E: -.06 -.40 .26 -.04 .03 -.22 -.16 .18 -.20 -.27 .13 .16 .05 .12 -.08 -.07
 .02 -.09 .33 .32 .03 -.18
R: -.18 .20 .16 -.20 -.05 .01 .06 .00 .00 -.13 .14 -.18 -.03 -.02 .01 .00
 .20 -.05 -.12 -.06 .11 -.08
J: .87 -.20 -.15 -.01 .13 -.33 -.76 -.52 .14 .31 -.19 .13 -.13 -.48 .00
 -.04 -.17 .01 .44 -.32 -.76 .06
U: .08 -.04 .13 .11 .34 .37 .06 .32 .23 .17 .00 -.07 -.09 -.21 .02 -.01 .41
 .26 -.16 -.19 .03 -.05
Y: .10 -.10 -.05 .15 .00 -.17 -.18 -.02 .03 .26 -.30 .02 -.23 -.11 .25 -.25
 -.53 .11 .10 -.18 -.16 -.13
S: .12 .78 .05 -.03 -.21 -.42 .18 .33 .05 -.68 -.11 .36 -.39 -.33 -.32 -.11
 -.04 .22 -.28 -.13 .38 -.20
G: .01 -.06 .01 .08 .24 .06 .01 .23 .20 .10 .00 -.05 .00 -.13 -.01 -.05 .13
 .13 -.13 -.15 -.11 .00
V: .25 .02 .36 .14 .58 .93 .17 .51 .29 .31 -.05 -.08 -.25 -.34 .10 .07 .92
 .45 -.31 -.25 .32 -.13
P: .03 .15 -.13 -.19 -.01 .18 -.04 -.13 -.01 -.03 .00 .00 .06 -.14 -.05
 -.10 .13 -.07 .03 .16 .02 -.10
K: .02 -.01 -.11 .02 .00 -.16 -.12 .05 -.04 -.36 .71 -.08 -.20 .00 -.17 .28
 .23 -.26 -.05 .15 .59 -.20
D: .03 -.01 -.09 .04 .01 -.17 -.14 .04 -.05 -.28 .59 -.07 -.22 -.01 -.11
 .20 .13 -.20 -.05 .09 .50 -.19
has: -.03 -.03 .01 .00 : no
has: .07 .32 .23 : no
has: .06 -.76 -.32 : no
has: -.11 -.23 .02 -.30 .26 : no
diff V: .25 .02 .36 .14 .58 .93 .17 .51 .29 .31 -.06 -.08 -.25 -.34 .10 .07 .92
 .45 -.31 -.25 .32 -.13 : 11, -.05
diff D: .03 -.01 -.09 .04 .01 -.17 -.14 .04 -.05 -.28 .59 -.07 -.23 -.01 -.11
 .20 .13 -.20 -.05 .09 .50 -.19 : 13, -.22

Q: .10 -.45 -.50 -.12 -.25 .55 .72 -.21 .60 -.34 .39 -.07 .29 .29 -.64 -.16
 .68 .17 -.40 -.43 .49 -.52
F: .60 -.34 .12 .41 .33 .61 .77 -.20 -.52 -.06 .66 .18 .71 .30 .31 -.22 .65
 -.52 .56 .06 -.01 -.68
Z: .27 .43 .33 -.45 -.65 .57 .60 .29 -.01 -.51 -.01 .30 .57 -.45 .46 -.31
 .48 -.67 .28 -.66 .25 -.15
X: -.22 .55 -.44 .29 .45 .20 -.43 -.53 .44 .62 .62 .57 .62 -.49 -.66 .72
 -.32 -.20 .21 .34 .33 .42
L: -.50 .33 -.23 .21 .43 .21 -.03 -.75 -.72 .32 .11 -.64 .41 -.31 .47 .28
 -.42 -.33 -.73 -.65 .08 .50
C: -.45 -.38 .74 .28 -.65 -.08 -.75 -.39 -.75 .03 .01 -.34 -.45 .50 .31 .76
 .76 .20 -.26 .76 .28 .57
N: .05 -.28 .20 .32 -.16 .71 .23 .13 .70 -.44 -.36 -.47 .48 -.29 .61 -.24
 -.15 .59 -.70 -.08 .56 -.08
B: .05 -.28 .20 .32 -.16 .71 .23 .13 .70 -.44 -.20 -.47 .48 -.29 .61 -.24
 -.56 .71 .50 .78 .07 -.74
A: .05 -.28 .20 .32 -.16 .71 .23 .13 .70 -.44 -.20 -.47 .48 -.29 .61 -.24
 -.15 .59 -.70 -.08 .56 -.08
diff Z: .27 .43 .33 -.45 -.65 .57 .60 .29 -.01 -.51 -.01 .30 .58 -.45 .46 -.31
 .48 -.67 .28 -.66 .25 -.15 : 13, .57
has: .77 .61 : no

